Below are the code and all the weights of a small trained network. Each question names an input and a class and asks about switching units off, where a switched-off unit gives its printed mean instead of its output.

import numpy as np


def w(rows, s, z=0):
    codes = np.array(rows[::2]) - 128.0
    scale = np.full(codes.shape[1], s)
    scale[-1] = z or s
    return codes * scale


def f(y):
    return y / 2 * (1 + np.tanh(0.7978845608 * (y + 0.044715 * y**3)))


def log_softmax(a):
    a = a - a.max(-1, keepdims=True)
    return a - np.log(np.exp(a).sum(-1, keepdims=True))


def net(x, mask):
    res = np.array(x, float).reshape(1, 7) / 4 @ E
    y = f(res @ A[0][:, :-1].T + A[0][:, -1])
    res = res + np.where(mask, y, B[0][:, -1]) @ B[0][:, :-1]
    return log_softmax(res[-1] @ U[:, :-1].T + U[:, -1])


A, B = {}, {}
E = w([
[118,140,134,125,51,219,30,111,56,135,168,134],'x0',
[79,51,7,126,96,109,135,148,118,138,121,119],'x1',
[128,126,131,130,122,123,134,127,123,127,128,133],'x2',
[235,126,103,133,55,130,105,132,212,109,127,182],'x3',
[129,128,126,128,130,132,127,127,129,129,127,126],'x4',
[126,130,125,126,132,134,126,126,133,123,127,126],'x5',
[126,130,127,127,129,132,130,126,131,131,131,130],'x6',
],0.019)
A[0] = w([
[89,116,113,112,131,120,132,126,122,123,134,131,115],'N1',
[116,131,156,116,115,127,134,122,142,141,126,144,154],'N2',
[143,114,156,139,159,119,146,130,134,129,130,135,255],'N3',
[135,135,148,134,135,138,111,141,92,107,121,138,134],'N4',
[126,143,116,123,132,128,119,135,132,113,129,126,80],'N5',
[116,127,134,131,136,133,128,140,116,120,116,132,164],'N6',
[127,132,125,130,125,123,124,124,123,121,125,140,75],'N7',
[120,144,124,132,125,120,125,149,134,131,141,129,92],'N8',
[116,133,104,132,113,138,118,135,124,126,129,136,48],'N9',
[125,116,94,133,144,108,153,148,164,138,113,142,143],'N10',
[127,133,130,119,124,102,106,125,130,133,115,109,90],'N11',
[145,142,109,121,108,115,131,123,116,120,121,115,61],'N12',
[159,150,148,126,117,132,130,123,142,146,128,118,78],'N13',
[128,132,125,131,131,126,123,124,124,124,121,123,71],'N14',
[133,121,158,122,126,142,107,117,110,122,133,128,102],'N15',
[131,137,125,122,106,131,137,112,128,108,119,132,76],'N16',
[136,120,131,125,122,118,126,119,123,115,136,113,75],'N17',
[224,112,102,131,74,130,113,132,194,114,132,157,140],'N18',
[116,121,133,135,140,138,128,143,138,126,145,148,146],'N19',
[96,45,5,129,108,118,127,145,115,129,134,123,143],'N20',
[131,132,115,135,128,115,122,123,118,110,127,132,98],'N21',
[135,115,138,126,132,123,107,130,127,134,103,117,115],'N22',
[124,132,129,130,140,128,122,118,129,122,120,138,102],'N23',
[128,115,122,140,135,133,125,130,138,133,143,131,93],'N24',
[116,119,128,119,166,141,132,119,94,122,129,122,218],'N25',
[149,120,97,126,112,129,132,128,141,134,134,116,71],'N26',
[123,127,132,127,123,129,136,133,126,111,134,133,127],'N27',
[104,122,112,124,99,149,129,145,118,120,128,142,41],'N28',
[119,116,125,134,128,121,125,137,132,132,129,132,98],'N29',
[113,136,133,126,74,191,61,125,78,137,151,133,140],'N30',
],0.02,0.015)
B[0] = w([
[126,137,107,130,132,168,140,154,125,116,123,106,159],'N1',
[127,115,132,134,131,130,111,137,130,115,129,119,148],'N2',
[125,112,170,127,161,112,109,155,143,144,150,115,197],'N3',
[130,150,136,119,103,125,147,125,111,121,147,111,156],'N4',
[129,129,115,114,120,128,131,119,119,149,130,139,124],'N5',
[129,130,128,131,136,134,131,134,121,126,138,116,149],'N6',
[135,121,110,127,112,144,118,120,125,135,114,133,124],'N7',
[125,124,119,123,122,121,121,126,122,130,124,137,124],'N8',
[121,129,121,128,124,127,110,95,130,137,114,131,136],'N9',
[120,143,145,126,148,145,164,129,141,105,105,125,185],'N10',
[124,123,126,122,124,139,123,127,117,132,119,148,125],'N11',
[122,118,123,119,128,139,131,109,122,131,132,147,128],'N12',
[135,118,104,143,134,152,119,146,142,121,150,139,152],'N13',
[129,121,117,123,109,120,120,107,143,151,130,140,124],'N14',
[131,136,129,109,104,123,153,129,109,111,138,128,153],'N15',
[118,130,103,129,126,134,123,110,136,120,131,138,130],'N16',
[128,136,113,126,105,135,128,121,121,144,126,144,124],'N17',
[178,143,114,106,129,144,117,117,169,119,100,250,244],'N18',
[121,123,130,133,134,131,129,126,129,113,129,128,133],'N19',
[80,129,57,127,121,108,155,117,120,157,67,123,254],'N20',
[117,133,102,129,126,142,143,121,115,128,124,141,126],'N21',
[116,131,134,128,116,131,123,132,132,128,126,134,126],'N22',
[121,114,129,134,128,129,112,114,126,142,116,141,127],'N23',
[140,138,123,123,125,141,132,120,124,136,115,118,127],'N24',
[116,121,146,141,140,114,135,137,119,126,156,95,192],'N25',
[129,134,140,125,125,108,138,112,122,129,106,144,143],'N26',
[114,128,131,125,123,134,127,122,139,126,131,128,128],'N27',
[111,123,104,120,139,113,81,124,125,145,121,139,142],'N28',
[131,144,124,131,124,167,137,119,121,122,127,123,131],'N29',
[145,112,119,145,22,136,94,89,81,138,159,130,228],'N30',
],0.02,0.038)
U = w([
[111,122,245,147,220,93,109,189,171,108,183,37,254],'0',
[135,119,233,157,67,136,86,102,62,118,220,37,158],'1',
[209,167,195,101,219,142,90,185,254,78,125,179,120],'2',
[233,151,156,123,54,205,56,95,153,78,192,191,88],'3',
[40,122,94,144,195,92,224,162,146,150,78,21,171],'4',
[49,102,50,155,63,111,107,88,45,177,127,11,68],'5',
[129,177,76,92,188,114,200,126,230,121,15,183,99],'6',
[138,123,41,119,45,122,76,46,132,171,60,205,48],'7',
],0.0081,0.0084)

Each question gives the input, the list of numbers given to net, and the class t.
The units are the neurons (one row each of A and B). Each row of codes is followed by its name. A weight is (code - 128) times the scale printed after its matrix; where a second scale follows, it is the last column's (A, B and U).
mask holds one flag per neuron, in row order. A switched-off neuron (its flag False) gives its mean, the last column of its row in B, instead of its output. The means were averaged over made-up inputs and are rounded, as every weight is.
A unit's drop is (log p(t) with every unit on - log p(t) with that unit switched off) / (log p(t) with every unit on - log p(t) with every unit switched off).
The circuit of an input: a set's keep is (log p(t) with only the set's units on - log p(t) with every unit switched off) / (log p(t) with every unit on - log p(t) with every unit switched off). Starting from the 12 units with the biggest drops (on a tie, the unit counted first), units are removed one at a time, each time the one whose removal leaves the highest keep (on an exact tie, the one counted first), for as long as the keep stays at least 0.8.
units of the circuit, in order: the units of the circuit, biggest drop first
unit that matters most: the unit with the biggest drop
top k neurons: the k neurons with the biggest drops, biggest first
drop of u: that unit's drop, to one decimal
input [7,8,5,-2,0,-7,4], class 5: units of the circuit, in order	N18
input [-1,1,-5,-6,1,4,6], class 4: units of the circuit, in order	N30, N18
input [-1,-4,8,1,0,5,-3], class 2: units of the circuit, in order	N30, N20
input [-2,7,5,-4,3,4,5], class 4: top 2 neurons	N30, N18
input [-1,-2,-4,-5,5,5,4], class 0: units of the circuit, in order	N20, N30, N18
input [7,-2,2,-4,-7,-1,-5], class 1: units of the circuit, in order	N20, N18
input [8,-3,6,-3,0,7,-5], class 1: units of the circuit, in order	N20, N18
input [-1,2,-5,-5,0,-4,4], class 4: units of the circuit, in order	N30, N18
input [-7,-2,1,-1,-8,-4,-2], class 0: top 2 neurons	N18, N20
input [-3,-7,-4,-3,-7,0,2], class 0: top 2 neurons	N18, N30
input [-1,-6,2,-1,5,4,-7], class 0: units of the circuit, in order	N18, N30, N20
input [-4,-2,2,2,7,6,3], class 2: units of the circuit, in order	N20, N30
input [0,-3,8,-7,4,8,1], class 0: top 2 neurons	N30, N20
input [-3,0,-5,-5,2,-2,-4], class 0: units of the circuit, in order	N20, N18, N30
input [0,-7,5,6,-2,3,-2], class 2: unit that matters most	N30
input [-3,-6,-5,-3,0,-3,-1], class 0: top 2 neurons	N18, N30
input [0,-1,-6,-8,-3,-7,0], class 0: top 2 neurons	N20, N30
input [4,0,-7,3,5,3,4], class 3: drop of N20	1.6
input [-1,2,-3,5,-6,2,-5], class 6: drop of N30	0.8
input [-2,-5,-7,3,-7,7,-7], class 2: drop of N1	0.0
